Here is a tiny trained network, its code and every weight. The questions are about switching its units off for an input and a class, where a switched-off unit gives its printed mean instead of its output.

import numpy as np


def w(rows, s, z=0):
    codes = np.array(rows[::2]) - 128.0
    scale = np.full(codes.shape[1], s)
    scale[-1] = z or s
    return codes * scale


def f(y):
    return y / 2 * (1 + np.tanh(0.7978845608 * (y + 0.044715 * y**3)))


def log_softmax(a):
    a = a - a.max(-1, keepdims=True)
    return a - np.log(np.exp(a).sum(-1, keepdims=True))


def net(x, mask):
    res = np.array(x, float).reshape(1, 5) / 4 @ E
    y = f(res @ A[0][:, :-1].T + A[0][:, -1])
    res = res + np.where(mask, y, B[0][:, -1]) @ B[0][:, :-1]
    return log_softmax(res[-1] @ U[:, :-1].T + U[:, -1])


A, B = {}, {}
E = w([
[43,118,156,161,53,177,105],'x0',
[82,174,224,75,174,97,147],'x1',
[101,178,100,145,141,4,126],'x2',
[75,126,32,78,163,140,98],'x3',
[172,99,216,171,107,87,59],'x4',
],0.011)
A[0] = w([
[126,127,158,145,96,92,56,254],'n0',
[171,120,201,112,171,90,89,123],'n1',
[59,157,105,47,212,105,187,168],'n2',
[33,118,86,130,89,151,79,142],'n3',
[134,125,43,114,153,125,120,233],'n4',
[121,150,177,178,106,3,153,74],'n5',
],0.019,0.0028)
B[0] = w([
[102,80,156,178,188,114,153,199],'n0',
[178,130,195,77,156,132,95,200],'n1',
[90,150,148,91,142,129,252,253],'n2',
[59,112,111,116,132,143,86,217],'n3',
[163,127,57,83,116,135,97,217],'n4',
[139,192,121,187,95,69,85,227],'n5',
],0.024,0.02)
U = w([
[206,99,56,120,127,116,140,157],'0',
[118,96,167,165,8,234,151,222],'1',
[156,126,192,109,154,115,107,124],'2',
[131,175,142,169,130,44,116,136],'3',
[79,137,79,91,117,131,102,82],'4',
[80,93,149,157,139,125,99,3],'5',
[94,185,137,92,109,115,193,128],'6',
],0.013,0.0043)

Each question gives the input, the list of numbers given to net, and the class t.
The units are the neurons (one row each of A and B). Each row of codes is followed by its name. A weight is (code - 128) times the scale printed after its matrix; where a second scale follows, it is the last column's (A, B and U).
mask holds one flag per neuron, in row order. A switched-off neuron (its flag False) gives its mean, the last column of its row in B, instead of its output. The means were averaged over made-up inputs and are rounded, as every weight is.
A unit's drop is (log p(t) with every unit on - log p(t) with that unit switched off) / (log p(t) with every unit on - log p(t) with every unit switched off).
The circuit of an input: a set's keep is (log p(t) with only the set's units on - log p(t) with every unit switched off) / (log p(t) with every unit on - log p(t) with every unit switched off). Starting from all 6 units, units are removed one at a time, each time the one whose removal leaves the highest keep (on an exact tie, the one counted first), for as long as the keep stays at least 0.8.
units of the circuit, in order: the units of the circuit, biggest drop first
k most important neurons: the k neurons with the biggest drops, biggest first
drop when u is switched off: that unit's drop, to one decimal
input [0,-2,-2,1,8], class 2: units of the circuit, in order => n1
input [5,1,-3,-2,-5], class 1: units of the circuit, in order => n4, n2, n0
input [-3,-3,-3,-7,-8], class 0: 2 most important neurons => n2, n3
input [1,-1,-3,8,7], class 5: units of the circuit, in order => n0, n2
input [-1,-6,-1,2,6], class 5: units of the circuit, in order => n5, n0
input [3,-8,-2,-3,6], class 5: 2 most important neurons => n0, n5
input [4,-1,0,-4,-2], class 1: units of the circuit, in order => n2, n5, n4, n0
input [-4,-5,-6,1,3], class 0: 2 most important neurons => n2, n3
input [0,-8,-5,-5,-4], class 1: 4 most important neurons => n5, n4, n1, n0
input [6,-5,-2,-4,-3], class 1: 3 most important neurons => n4, n0, n5
input [-3,-4,-8,2,4], class 0: units of the circuit, in order => n2, n3
input [-6,-4,2,-8,-6], class 0: units of the circuit, in order => n2, n0
input [3,-3,-4,-5,4], class 2: units of the circuit, in order => n3, n5, n0
input [6,1,-6,2,-5], class 4: units of the circuit, in order => n3
input [4,-1,8,6,0], class 4: 2 most important neurons => n3, n4
input [4,-1,0,-6,-2], class 3: 2 most important neurons => n2, n3
input [0,-8,3,0,-5], class 4: 2 most important neurons => n3, n1
input [-6,6,2,2,8], class 2: 2 most important neurons => n1, n0
input [2,-1,2,4,-3], class 4: 2 most important neurons => n3, n4
input [-7,1,-2,-2,6], class 2: units of the circuit, in order => n1
input [-5,-4,5,-5,-6], class 0: 2 most important neurons => n4, n3
input [7,1,3,-5,3], class 3: drop when n5 is switched off => 0.7
input [8,0,-1,2,6], class 5: drop when n4 is switched off => 0.0
input [-4,-5,-7,-3,-5], class 0: drop when n2 is switched off => 0.1
